Below are the code and all the weights of a small trained network. Each question names an input and a target symbol and asks about switching units off, where a switched-off unit gives its printed mean instead of its output.

import numpy as np


def w(rows, s, z=0):
    codes = np.array(rows[::2]) - 128.0
    scale = np.full(codes.shape[1], s)
    scale[-1] = z or s
    return codes * scale


def f(y):
    return y / 2 * (1 + np.tanh(0.7978845608 * (y + 0.044715 * y**3)))


def softmax(a):
    e = np.exp(a - a.max(-1, keepdims=True))
    return e / e.sum(-1, keepdims=True)


def log_softmax(a):
    a = a - a.max(-1, keepdims=True)
    return a - np.log(np.exp(a).sum(-1, keepdims=True))


def net(x, mask):
    ids = ['ΓΘΣΦΨΩαβδζηλμ'.index(c) for c in x.split()]
    T = len(ids)
    res = E[ids] + P[:T]
    u = 0
    for l in range(2):
        q, k, v = (res @ M[l].T for M in (Q, K, V))
        z = softmax(np.where(np.tri(T) > 0, q @ k.T / 2**0.5, -1e9)) @ v
        res = res + np.where(mask[u], z, O[l][:, -1]) @ O[l][:, :-1]
        u += 1
        y = f(res @ A[l][:, :-1].T + A[l][:, -1])
        res = res + np.where(mask[u : u + 8], y, B[l][:, -1]) @ B[l][:, :-1]
        u += 8
    return log_softmax(res[-1] @ U[:, :-1].T + U[:, -1])


Q, K, V, O, A, B = {}, {}, {}, {}, {}, {}
E = w([
[216,85,35,148,63,136,129,150,115,117,156],'Γ',
[147,77,253,92,174,87,129,78,178,177,212],'Θ',
[32,164,159,152,95,130,85,161,120,113,93],'Σ',
[135,29,22,105,139,138,184,39,76,189,144],'Φ',
[107,160,76,50,41,102,99,169,168,208,85],'Ψ',
[117,135,65,107,233,138,144,155,160,76,48],'Ω',
[155,201,121,122,59,213,103,86,135,169,131],'α',
[219,208,109,72,91,204,160,136,120,171,95],'β',
[129,214,114,152,239,130,117,85,173,109,125],'δ',
[143,140,96,85,182,118,70,18,144,58,71],'ζ',
[135,59,182,146,37,35,213,45,243,87,65],'η',
[108,156,50,64,39,105,95,161,168,189,84],'λ',
[179,205,90,64,188,55,85,148,219,123,133],'μ',
],0.017)
P = w([
[157,123,123,149,7,94,187,64,254,193,65],'0',
[169,125,127,144,78,92,183,33,209,209,62],'1',
[148,122,112,132,91,108,177,54,196,203,67],'2',
[141,129,100,127,100,114,170,56,183,189,87],'3',
[133,128,98,115,111,128,159,69,164,182,91],'4',
[129,132,95,105,120,134,148,76,150,172,105],'5',
[119,132,97,99,117,142,139,87,137,156,121],'6',
[111,134,89,87,130,149,130,93,124,149,133],'7',
[111,131,91,74,139,159,125,102,111,135,148],'8',
[105,133,85,60,147,168,120,113,99,122,160],'9',
[104,135,87,47,151,177,105,125,83,108,171],'10',
[102,136,79,38,156,183,96,131,74,92,189],'11',
[92,138,78,28,157,195,77,137,61,84,204],'12',
[94,129,83,17,158,199,67,150,47,72,222],'13',
],0.0096)
Q[0] = w([
[129,155,63,82,96,107,84,176,177,183,144],'0.h0',
[163,173,55,5,50,178,94,80,150,189,122],'0.h0',
],0.02)
K[0] = w([
[123,166,123,77,156,214,64,156,70,163,176],'0.h0',
[93,116,103,46,188,147,70,173,32,51,255],'0.h0',
],0.01)
V[0] = w([
[106,123,153,79,216,68,57,207,179,18,120],'0.h0',
[212,202,85,165,171,254,188,160,203,93,41],'0.h0',
],0.005)
O[0] = w([
[138,100,157,255,87,162,170,62,136,194,43,32],'0.h0',
[125,111,237,95,77,116,122,117,74,61,124,255],'0.h0',
],0.0083,0.0043)
A[0] = w([
[56,198,184,182,149,113,56,201,200,112,127,148],'0.n0',
[130,95,149,180,141,162,112,148,169,211,59,107],'0.n1',
[2,146,192,189,202,141,112,52,127,70,114,124],'0.n2',
[164,100,135,135,128,117,123,137,108,87,155,147],'0.n3',
[127,138,101,125,246,109,142,75,120,112,105,82],'0.n4',
[149,160,82,151,66,222,161,130,175,205,124,2],'0.n5',
[159,116,207,122,164,132,127,165,108,174,216,53],'0.n6',
[187,138,104,98,76,79,82,99,39,73,88,160],'0.n7',
],0.009,0.0067)
B[0] = w([
[207,66,187,77,114,42,59,151,33,62,56,153],'0.n0',
[77,171,150,200,221,80,227,58,103,6,200,133],'0.n1',
[101,149,65,41,167,129,78,222,139,62,109,201],'0.n2',
[165,141,29,237,163,142,185,178,154,174,45,143],'0.n3',
[99,114,191,68,86,143,114,162,94,35,83,187],'0.n4',
[123,119,37,17,47,158,162,142,114,76,39,151],'0.n5',
[94,40,122,84,138,132,210,129,254,148,156,136],'0.n6',
[99,85,182,203,170,183,138,182,159,168,99,255],'0.n7',
],0.0077,0.0075)
Q[1] = w([
[49,144,147,21,163,196,114,217,40,6,56],'1.h0',
[88,124,165,165,203,113,94,173,183,88,196],'1.h0',
],0.014)
K[1] = w([
[163,123,93,142,128,255,120,140,10,115,191],'1.h0',
[235,114,216,95,114,143,178,101,137,197,195],'1.h0',
],0.012)
V[1] = w([
[201,108,120,137,145,78,254,232,75,182,108],'1.h0',
[97,50,99,155,176,78,101,145,136,158,66],'1.h0',
],0.0087)
O[1] = w([
[99,118,91,91,134,250,109,173,16,122,255,162],'1.h0',
[222,52,92,124,67,218,69,52,109,101,107,1],'1.h0',
],0.0092,0.0008)
A[1] = w([
[114,62,225,133,172,138,123,117,60,101,143,87],'1.n0',
[138,145,155,143,96,165,91,135,177,194,83,109],'1.n1',
[115,145,88,149,88,53,61,177,75,150,181,27],'1.n2',
[170,127,140,136,110,119,198,244,149,133,154,1],'1.n3',
[100,129,152,117,138,78,59,141,98,97,192,75],'1.n4',
[69,176,160,166,122,141,149,143,140,179,180,36],'1.n5',
[58,147,128,73,96,175,101,144,144,180,198,170],'1.n6',
[135,69,156,163,230,96,145,106,173,128,145,41],'1.n7',
],0.011,0.0092)
B[1] = w([
[199,123,43,93,165,97,197,144,113,131,241,169],'1.n0',
[111,11,89,126,254,151,118,163,101,197,196,172],'1.n1',
[151,146,146,81,134,153,112,51,227,143,183,146],'1.n2',
[53,127,128,114,136,115,36,97,222,79,98,155],'1.n3',
[88,91,106,173,143,190,156,140,123,118,43,176],'1.n4',
[132,46,54,46,42,60,72,133,94,57,79,146],'1.n5',
[199,110,166,193,147,52,195,116,103,160,66,249],'1.n6',
[195,125,148,54,36,83,154,192,86,179,123,150],'1.n7',
],0.0083,0.015)
U = w([
[109,167,105,2,102,209,70,145,177,136,164,144],'Γ',
[121,176,73,141,98,150,162,138,171,133,109,99],'Θ',
[118,105,60,125,158,52,78,92,64,134,203,142],'Σ',
[48,129,178,167,242,161,193,103,179,153,194,147],'Φ',
[88,85,154,174,68,188,232,58,205,39,103,135],'Ψ',
[58,146,170,103,121,147,103,171,176,144,129,128],'Ω',
[103,65,153,186,37,100,94,162,75,92,88,81],'α',
[131,128,127,100,98,121,105,184,145,170,163,117],'β',
[39,71,210,126,81,212,120,141,104,159,119,140],'δ',
[144,124,80,210,84,129,78,233,174,143,159,173],'ζ',
[136,141,183,194,104,155,130,127,105,152,105,134],'η',
[220,252,124,144,226,108,66,57,198,134,175,183],'λ',
[149,95,121,146,184,134,133,96,186,114,97,5],'μ',
],0.0073,0.012)

Each question gives the input, a string of symbols that net reads in full, and the target symbol t.
The units are the heads (2 rows each of Q, K, V and O) and the neurons (one row each of A and B). Each row of codes is followed by its name. A weight is (code - 128) times the scale printed after its matrix; where a second scale follows, it is the last column's (O, A, B and U).
mask holds one flag per unit, layer by layer, with each layer's heads first. A switched-off unit (its flag False) gives its mean, the last column of its rows in O or B, instead of its output. The means were averaged over made-up inputs and are rounded, as every weight is.
A unit's drop is (log p(t) with every unit on - log p(t) with that unit switched off) / (log p(t) with every unit on - log p(t) with every unit switched off).
The circuit of an input: a set's keep is (log p(t) with only the set's units on - log p(t) with every unit switched off) / (log p(t) with every unit on - log p(t) with every unit switched off). Starting from the 12 units with the biggest drops (on a tie, the unit counted first), units are removed one at a time, each time the one whose removal leaves the highest keep (on an exact tie, the one counted first), for as long as the keep stays at least 0.8.
circuit, biggest first: the units of the circuit, biggest drop first
unit that matters most: the unit with the biggest drop
k most important neurons: the k neurons with the biggest drops, biggest first
k most important neurons of layer l: the k neurons of layer l with the biggest drops, biggest first
input Φ Ω Ω Θ Ω β β Ψ, target α: 3 most important neurons of layer 1 -> [1.n6; 1.n5; 1.n4]
input η α Ψ β ζ β μ Φ ζ, target Γ: unit that matters most -> 1.n6
input Φ Φ α Ω Ω ζ η Θ β λ Γ δ Ω, target Σ: circuit, biggest first -> [1.h0; 1.n0; 0.n3]
input Γ Σ Ω ζ Σ η η δ, target Σ: circuit, biggest first -> [1.h0; 1.n0; 0.n0]
input α Ω Σ, target Ω: 3 most important neurons -> [1.n6; 0.n2; 1.n2]
input Γ η β Φ Γ μ α δ μ μ α β μ β, target Ψ: circuit, biggest first -> [0.h0; 0.n5]
input Φ Θ λ Σ Σ α, target Γ: 2 most important neurons of layer 1 -> [1.n6; 1.n4]
input η δ μ η δ β η μ Γ α δ, target Ω: circuit, biggest first -> [1.h0; 0.n2; 1.n6; 0.n4]
input δ Σ Γ Γ ζ Ω Σ, target Σ: circuit, biggest first -> [1.n0; 0.n0]
input Γ α β α Ω α δ ζ β, target μ: 4 most important neurons -> [0.n2; 1.n1; 0.n5; 0.n4]
input Φ Σ Φ λ Γ μ Σ μ Θ Θ Ω η μ λ, target Ψ: 2 most important neurons -> [0.n1; 0.n5]
input η Θ α α δ Φ μ Ω ζ Ψ ζ Ψ, target μ: circuit, biggest first -> [1.h0; 0.n2; 1.n1]
input Ω ζ α, target μ: 4 most important neurons -> [1.n1; 0.n2; 0.n5; 0.n4]
input β Γ α β Ω δ Σ Γ δ Ω β α, target α: 2 most important neurons of layer 1 -> [1.n5; 1.n6]
input λ Ω Ω β Σ Ω ζ λ, target μ: 2 most important neurons -> [0.n2; 1.n1]
input Ω α Φ Σ, target Γ: circuit, biggest first -> [0.n0; 1.n2; 1.n6; 0.h0]
input Σ η Ψ Ω η ζ η α δ η α Σ Ω, target Ω: circuit, biggest first -> [1.h0; 1.n6; 0.n4]
input Ψ α η Φ Ω Θ λ Ψ μ α μ Ψ Γ α, target η: circuit, biggest first -> [1.n6; 0.n3; 0.n2; 1.h0]
input Ω Σ Ω Γ Ω, target Σ: circuit, biggest first -> [1.h0; 1.n0; 0.n3; 0.h0]
input Ω Θ α, target Θ: circuit, biggest first -> [0.n5; 0.h0; 1.h0]
input Φ η η μ δ δ Γ Θ Ω α, target δ: unit that matters most -> 0.h0
input Ψ Ω η μ β, target Ψ: 2 most important neurons -> [0.n1; 0.n5]
input δ ζ α η μ ζ β δ ζ Γ Ω Ω Ψ, target δ: most important neuron -> [0.n2]
input Ω Φ β, target λ: 3 most important neurons -> [1.n6; 0.n4; 1.n4]
input η β η ζ δ β β Σ, target Φ: 3 most important neurons of layer 1 -> [1.n4; 1.n2; 1.n0]
input β Γ Θ μ Γ Ω Θ μ Ω α β, target Ω: circuit, biggest first -> [1.h0; 1.n3]
input Φ Θ λ μ Φ Σ Γ ζ, target Σ: 2 most important neurons -> [1.n0; 0.n3]
input β Σ μ Σ Ω β Ψ Θ Θ Γ Ψ Ω β, target δ: circuit, biggest first -> [0.h0; 1.n1; 0.n7]
input ζ β Σ η η μ ζ, target Φ: circuit, biggest first -> [1.h0; 0.n7]
input Ω Σ Θ λ Θ λ, target Θ: 3 most important neurons of layer 0 -> [0.n5; 0.n1; 0.n7]
